Here is a tiny trained network, its code and every weight. The questions are about switching its units off for an input and a target symbol, where a switched-off unit gives its printed mean instead of its output.

import numpy as np


def w(rows, s, z=0):
    codes = np.array(rows[::2]) - 128.0
    scale = np.full(codes.shape[1], s)
    scale[-1] = z or s
    return codes * scale


def f(y):
    return np.maximum(y, 0)


def softmax(a):
    e = np.exp(a - a.max(-1, keepdims=True))
    return e / e.sum(-1, keepdims=True)


def log_softmax(a):
    a = a - a.max(-1, keepdims=True)
    return a - np.log(np.exp(a).sum(-1, keepdims=True))


def net(x, mask):
    ids = ['ΔΣΦΨαβεζηθλμξπτ'.index(c) for c in x.split()]
    T = len(ids)
    res = E[ids] + P[:T]
    u = 0
    for l in range(3):
        q, k, v = (res @ M[l].T for M in (Q, K, V))
        z = softmax(np.where(np.tri(T) > 0, q @ k.T / 4**0.5, -1e9)) @ v
        res = res + np.where(mask[u], z, O[l][:, -1]) @ O[l][:, :-1]
        u += 1
        y = f(res @ A[l][:, :-1].T + A[l][:, -1])
        res = res + np.where(mask[u : u + 4], y, B[l][:, -1]) @ B[l][:, :-1]
        u += 4
    return log_softmax(res[-1] @ U[:, :-1].T + U[:, -1])


Q, K, V, O, A, B = {}, {}, {}, {}, {}, {}
E = w([
[87,61,118],'Δ',
[144,109,89],'Σ',
[146,156,173],'Φ',
[80,92,156],'Ψ',
[120,79,104],'α',
[144,151,140],'β',
[157,52,158],'ε',
[102,160,153],'ζ',
[104,174,119],'η',
[158,132,147],'θ',
[7,89,148],'λ',
[134,147,133],'μ',
[162,4,99],'ξ',
[175,116,235],'π',
[181,173,48],'τ',
],0.014)
P = w([
[112,120,138],'0',
[184,154,242],'1',
[190,226,124],'2',
[110,90,48],'3',
[195,139,255],'4',
[190,210,123],'5',
[109,88,30],'6',
[200,138,253],'7',
],0.0065)
Q[0] = w([
[197,73,148],'0.h0',
[127,73,2],'0.h0',
[144,87,32],'0.h0',
[141,142,162],'0.h0',
],0.0065)
K[0] = w([
[141,94,137],'0.h0',
[132,88,2],'0.h0',
[128,102,50],'0.h0',
[116,196,175],'0.h0',
],0.0087)
V[0] = w([
[73,93,83],'0.h0',
[135,206,127],'0.h0',
[2,126,146],'0.h0',
[218,135,181],'0.h0',
],0.0038)
O[0] = w([
[149,4,65,51],'0.h0',
[156,66,200,92],'0.h0',
[239,14,120,62],'0.h0',
[124,185,203,254],'0.h0',
],0.0028,0.0009)
A[0] = w([
[236,255,94,228],'0.n0',
[147,175,38,92],'0.n1',
[78,220,96,251],'0.n2',
[183,213,123,185],'0.n3',
],0.0078,0.0015)
B[0] = w([
[53,2,117,254],'0.n0',
[125,115,60,162],'0.n1',
[36,124,142,181],'0.n2',
[148,33,174,209],'0.n3',
],0.0084,0.0041)
Q[1] = w([
[196,254,242],'1.h0',
[143,189,195],'1.h0',
[28,57,194],'1.h0',
[224,236,83],'1.h0',
],0.0035)
K[1] = w([
[150,55,127],'1.h0',
[119,92,165],'1.h0',
[2,128,125],'1.h0',
[249,112,125],'1.h0',
],0.0072)
V[1] = w([
[135,100,149],'1.h0',
[255,135,144],'1.h0',
[146,178,68],'1.h0',
[183,92,175],'1.h0',
],0.0061)
O[1] = w([
[221,116,153,180],'1.h0',
[225,224,99,33],'1.h0',
[72,109,31,1],'1.h0',
[252,132,155,172],'1.h0',
],0.0038,0.003)
A[1] = w([
[145,160,119,119],'1.n0',
[88,242,51,254],'1.n1',
[254,158,188,107],'1.n2',
[115,76,10,149],'1.n3',
],0.0065,0.006)
B[1] = w([
[107,149,116,128],'1.n0',
[183,234,154,194],'1.n1',
[128,204,160,208],'1.n2',
[186,138,1,254],'1.n3',
],0.0071,0.0028)
Q[2] = w([
[30,1,161],'2.h0',
[20,181,114],'2.h0',
[193,87,199],'2.h0',
[176,225,127],'2.h0',
],0.006)
K[2] = w([
[64,2,125],'2.h0',
[50,167,168],'2.h0',
[140,75,63],'2.h0',
[147,215,121],'2.h0',
],0.008)
V[2] = w([
[20,209,239],'2.h0',
[26,136,59],'2.h0',
[196,127,123],'2.h0',
[2,224,64],'2.h0',
],0.0069)
O[2] = w([
[114,100,254,26],'2.h0',
[44,141,90,123],'2.h0',
[227,166,56,124],'2.h0',
[74,158,142,2],'2.h0',
],0.0055,0.004)
A[2] = w([
[90,30,71,76],'2.n0',
[105,192,45,2],'2.n1',
[109,254,154,209],'2.n2',
[130,76,51,186],'2.n3',
],0.0095,0.0048)
B[2] = w([
[94,167,132,219],'2.n0',
[158,3,136,153],'2.n1',
[156,193,175,149],'2.n2',
[118,171,113,255],'2.n3',
],0.015,0.0068)
U = w([
[133,140,160,149],'Δ',
[94,255,95,157],'Σ',
[112,40,154,187],'Φ',
[121,252,163,122],'Ψ',
[151,164,92,118],'α',
[56,42,133,144],'β',
[212,89,84,250],'ε',
[65,51,170,86],'ζ',
[27,144,142,2],'η',
[127,49,139,245],'θ',
[124,206,203,52],'λ',
[112,111,135,62],'μ',
[223,169,135,160],'ξ',
[191,54,153,105],'π',
[125,137,72,8],'τ',
],0.0086,0.0032)

Each question gives the input, a string of symbols that net reads in full, and the target symbol t.
The units are the heads (4 rows each of Q, K, V and O) and the neurons (one row each of A and B). Each row of codes is followed by its name. A weight is (code - 128) times the scale printed after its matrix; where a second scale follows, it is the last column's (O, A, B and U).
mask holds one flag per unit, layer by layer, with each layer's heads first. A switched-off unit (its flag False) gives its mean, the last column of its rows in O or B, instead of its output. The means were averaged over made-up inputs and are rounded, as every weight is.
A unit's drop is (log p(t) with every unit on - log p(t) with that unit switched off) / (log p(t) with every unit on - log p(t) with every unit switched off).
The circuit of an input: a set's keep is (log p(t) with only the set's units on - log p(t) with every unit switched off) / (log p(t) with every unit on - log p(t) with every unit switched off). Starting from the 12 units with the biggest drops (on a tie, the unit counted first), units are removed one at a time, each time the one whose removal leaves the highest keep (on an exact tie, the one counted first), for as long as the keep stays at least 0.8.
circuit, biggest first: the units of the circuit, biggest drop first
most important unit: the unit with the biggest drop
k most important neurons: the k neurons with the biggest drops, biggest first
top k neurons in layer l: the k neurons of layer l with the biggest drops, biggest first
drop when u is switched off: that unit's drop, to one decimal
input τ η ζ ζ, target Ψ: 4 most important neurons -> [0.n0, 2.n2, 1.n1, 0.n3]
input η Σ ε ζ π, target λ: circuit, biggest first -> [1.n2, 2.n2, 0.h0]
input Δ η β τ ε Σ, target Σ: most important unit -> 2.n3
input θ ξ Ψ π ξ Σ, target Σ: 2 most important neurons -> [2.n3, 0.n0]
input β ε Φ ε λ θ ζ, target Ψ: circuit, biggest first -> [0.n0, 1.n1, 2.n2]
input η ε η α Ψ ε λ, target η: circuit, biggest first -> [2.h0, 2.n0]
input β ε η, target η: 3 most important neurons -> [0.n0, 0.n2, 2.n0]
input ε α Δ β τ, target Σ: 3 most important neurons -> [0.n0, 2.n3, 2.n0]
input ε η ε ε τ, target Σ: top 2 neurons in layer 0 -> [0.n0, 0.n1]
input Ψ Δ τ, target τ: 3 most important neurons -> [2.n1, 1.n3, 2.n3]
input θ β λ, target λ: 3 most important neurons -> [0.n0, 2.n2, 1.n1]
input Δ Δ ε Δ, target Σ: 2 most important neurons -> [2.n3, 2.n0]
input θ Σ θ Ψ π, target λ: drop when 0.n3 is switched off -> -0.1
input β Σ τ, target τ: drop when 2.h0 is switched off -> 0.9
input Δ Δ η, target η: drop when 0.n3 is switched off -> 0.2
input η ε Φ Δ, target Σ: drop when 2.n3 is switched off -> 0.3
input α β β Σ, target ε: most important neuron -> [2.n1]
